Below is a small trained network, with its code and all its weights. Each question gives an input and a target symbol and asks what happens when units are switched off, that is, made to give their printed mean instead of their output.

import numpy as np


def w(rows, s, z=0):
    codes = np.array(rows[::2]) - 128.0
    scale = np.full(codes.shape[1], s)
    scale[-1] = z or s
    return codes * scale


def softmax(a):
    e = np.exp(a - a.max(-1, keepdims=True))
    return e / e.sum(-1, keepdims=True)


def log_softmax(a):
    a = a - a.max(-1, keepdims=True)
    return a - np.log(np.exp(a).sum(-1, keepdims=True))


def net(x, mask):
    ids = ['ΔΛΦαβγεζημξτψ'.index(c) for c in x.split()]
    T = len(ids)
    res = E[ids] + P[:T]
    u = 0
    for l in range(2):
        r = res
        for j in range(3):
            rows = slice(2 * j, 2 * j + 2)
            q, k, v = (r @ M[l][rows].T for M in (Q, K, V))
            z = softmax(np.where(np.tri(T) > 0, q @ k.T / 2**0.5, -1e9)) @ v
            o = O[l][rows]
            res = res + np.where(mask[u + j], z, o[:, -1]) @ o[:, :-1]
        u += 3
    return log_softmax(res[-1] @ U[:, :-1].T + U[:, -1])


Q, K, V, O = {}, {}, {}, {}
E = w([
[113,206,103,134,119,92,107,136,115,134,66],'Δ',
[87,143,62,109,103,51,98,82,171,136,110],'Λ',
[140,187,161,131,101,185,167,124,23,72,103],'Φ',
[15,88,116,193,164,97,250,96,18,147,128],'α',
[93,88,175,96,142,139,153,100,88,96,142],'β',
[92,105,105,89,206,61,107,117,139,184,89],'γ',
[99,174,173,125,170,117,109,99,76,180,107],'ε',
[132,208,110,67,183,61,126,93,46,88,104],'ζ',
[85,159,122,97,88,148,128,56,92,67,116],'η',
[110,157,146,169,75,72,174,130,102,140,152],'μ',
[122,142,164,138,173,91,136,188,89,164,79],'ξ',
[108,134,111,110,109,103,128,131,121,74,84],'τ',
[83,131,150,137,104,128,100,134,151,121,95],'ψ',
],0.017)
P = w([
[138,103,123,118,154,137,101,150,136,161,150],'0',
[128,104,93,62,73,126,126,163,78,184,191],'1',
[203,89,152,87,66,64,109,94,83,155,108],'2',
[216,103,188,155,131,79,95,89,122,143,67],'3',
[135,178,195,187,208,127,127,137,196,94,131],'4',
[57,176,97,148,172,126,154,254,153,56,203],'5',
[59,116,95,131,106,170,81,218,71,146,128],'6',
[116,117,217,119,88,131,63,162,36,122,39],'7',
],0.015)
Q[0] = w([
[191,25,85,169,122,90,131,130,64,145,91],'L0H0',
[78,75,102,141,84,132,133,143,115,130,110],'L0H0',
[157,132,114,131,146,122,126,141,147,109,178],'L0H1',
[25,128,153,139,121,89,114,133,86,93,93],'L0H1',
[55,229,118,154,217,135,175,142,223,61,201],'L0H2',
[7,121,72,125,137,162,94,206,61,133,158],'L0H2',
],0.014)
K[0] = w([
[169,167,170,107,152,106,56,132,157,82,168],'L0H0',
[165,147,159,116,116,152,142,89,172,126,111],'L0H0',
[155,120,119,84,117,127,132,137,129,138,150],'L0H1',
[71,98,112,168,152,119,202,87,118,124,51],'L0H1',
[191,106,102,25,32,143,111,153,90,230,161],'L0H2',
[248,132,211,119,97,99,75,93,178,120,92],'L0H2',
],0.014)
V[0] = w([
[130,135,152,98,159,100,101,133,160,114,142],'L0H0',
[83,116,141,162,157,79,121,100,110,89,123],'L0H0',
[93,167,130,157,125,149,82,136,115,108,95],'L0H1',
[89,103,88,156,126,118,186,112,108,157,124],'L0H1',
[104,154,174,173,112,199,69,14,136,213,163],'L0H2',
[171,123,146,90,146,21,136,111,135,107,244],'L0H2',
],0.011)
O[0] = w([
[119,144,146,125,146,170,101,110,157,139,132,155],'L0H0',
[126,120,142,106,87,143,121,103,99,165,103,247],'L0H0',
[145,127,122,92,135,73,128,123,120,139,159,250],'L0H1',
[124,110,113,165,140,135,151,122,120,139,45,229],'L0H1',
[114,166,149,70,123,79,204,157,153,127,84,146],'L0H2',
[129,134,109,121,113,254,135,111,137,174,82,156],'L0H2',
],0.014,0.0021)
Q[1] = w([
[236,108,177,167,103,110,131,79,159,138,77],'L1H0',
[128,82,153,79,10,104,59,146,52,162,76],'L1H0',
[216,103,209,88,82,100,100,35,120,162,87],'L1H1',
[161,191,143,179,204,139,182,59,215,75,148],'L1H1',
[71,165,83,133,187,173,130,194,166,88,175],'L1H2',
[20,99,83,65,81,110,90,161,56,165,124],'L1H2',
],0.011)
K[1] = w([
[2,177,95,163,178,165,140,172,118,85,169],'L1H0',
[81,143,175,221,184,126,114,100,142,58,22],'L1H0',
[65,188,88,201,228,184,154,115,173,102,163],'L1H1',
[136,121,50,61,101,137,142,178,109,159,242],'L1H1',
[224,69,117,29,25,126,124,134,71,210,130],'L1H2',
[239,114,184,164,155,121,134,54,197,95,57],'L1H2',
],0.0097)
V[1] = w([
[83,52,113,81,238,123,82,133,183,124,82],'L1H0',
[100,243,137,162,200,88,80,124,75,222,98],'L1H0',
[104,224,61,75,185,135,89,71,43,35,89],'L1H1',
[153,88,254,104,156,201,164,193,28,33,148],'L1H1',
[194,166,199,179,169,139,112,232,95,173,117],'L1H2',
[126,187,97,224,57,113,144,141,175,138,136],'L1H2',
],0.0091)
O[1] = w([
[44,211,141,169,133,208,87,139,147,70,156,171],'L1H0',
[158,8,147,181,163,170,209,115,211,91,105,254],'L1H0',
[255,65,196,114,19,144,115,238,152,189,133,158],'L1H1',
[102,229,90,201,62,105,126,19,157,242,186,90],'L1H1',
[170,183,84,207,175,180,213,128,146,85,235,144],'L1H2',
[87,59,44,118,212,96,130,174,137,114,84,86],'L1H2',
],0.0096,0.0068)
U = w([
[154,114,49,117,140,141,169,112,102,150,71,254],'Δ',
[153,123,79,161,135,144,122,113,148,92,176,101],'Λ',
[132,78,72,177,108,113,2,157,43,112,160,185],'Φ',
[171,122,88,146,108,85,144,144,128,146,149,121],'α',
[85,153,124,173,90,163,110,169,197,78,69,43],'β',
[42,160,148,117,141,39,132,152,127,58,146,228],'γ',
[95,100,133,75,123,142,98,161,117,105,93,20],'ε',
[165,116,118,105,109,167,134,143,154,150,135,62],'ζ',
[186,64,100,132,145,94,128,173,133,89,165,106],'η',
[120,122,113,136,113,134,136,151,120,119,116,76],'μ',
[146,169,145,57,117,143,222,138,204,122,128,48],'ξ',
[104,182,116,99,100,153,140,117,151,156,109,133],'τ',
[114,128,150,65,86,99,153,160,146,163,93,78],'ψ',
],0.0068,0.0073)

Each question gives the input, a string of symbols that net reads in full, and the target symbol t.
The units are the heads (2 rows each of Q, K, V and O). Each row of codes is followed by its name. A weight is (code - 128) times the scale printed after its matrix; where a second scale follows, it is the last column's (O and U).
mask holds one flag per head, layer by layer. A switched-off head (its flag False) gives its mean, the last column of its rows in O, instead of its output. The means were averaged over made-up inputs and are rounded, as every weight is.
A unit's drop is (log p(t) with every unit on - log p(t) with that unit switched off) / (log p(t) with every unit on - log p(t) with every unit switched off).
The circuit of an input: a set's keep is (log p(t) with only the set's units on - log p(t) with every unit switched off) / (log p(t) with every unit on - log p(t) with every unit switched off). Starting from all 6 units, units are removed one at a time, each time the one whose removal leaves the highest keep (on an exact tie, the one counted first), for as long as the keep stays at least 0.8.
circuit, biggest first: the units of the circuit, biggest drop first
most important unit: the unit with the biggest drop
which heads matter: for each layer, one digit per head in row order, 1 if its drop is at least 0.15 and else 0, layers parted by /
drop of u: that unit's drop, to one decimal
input Δ ψ ε ψ Δ ξ η, target γ: circuit, biggest first => L0H2, L1H1
input τ ε ζ, target Φ: which heads matter => 001 / 000
input Λ ψ Φ α ψ ξ η ψ, target β: which heads matter => 010 / 100
input α ψ Δ ψ τ, target Δ: most important unit => L0H0
input Δ ε Δ τ τ α τ, target β: circuit, biggest first => L0H1, L1H0
input μ μ η β ψ, target Δ: which heads matter => 001 / 100
input τ ζ ε ψ ε, target ζ: which heads matter => 001 / 010
input τ ψ τ ψ μ β ξ ψ, target Δ: which heads matter => 001 / 101
input ζ ε τ τ ψ, target ξ: which heads matter => 001 / 000
input Λ γ ζ ψ Φ ψ, target ζ: circuit, biggest first => L0H2, L1H1
input ψ τ Δ β Δ η α, target Δ: which heads matter => 010 / 000
input τ μ Φ Δ ψ ψ, target α: which heads matter => 000 / 110
input ψ ψ τ ψ Δ ψ, target Φ: circuit, biggest first => L0H2, L1H0
input α ψ ξ, target Δ: most important unit => L0H1
input μ ψ Δ τ ζ μ, target η: circuit, biggest first => L1H1, L1H0
input γ ε ε, target β: which heads matter => 000 / 100
input ζ τ ψ, target ζ: circuit, biggest first => L1H1, L0H2
input Λ τ τ ξ ζ ψ ψ, target Λ: circuit, biggest first => L1H2, L1H1
input Δ ψ μ ψ, target η: which heads matter => 000 / 010
input τ τ ψ η τ τ ψ, target ψ: most important unit => L0H2
input ψ ψ ψ α η ζ ψ ψ, target β: which heads matter => 110 / 100
input μ η τ η μ γ ψ, target ψ: drop of L1H1 => 0.1
input β Λ η ζ τ τ τ, target ζ: drop of L0H0 => 0.0
input ψ τ η τ, target γ: drop of L0H2 => 0.3
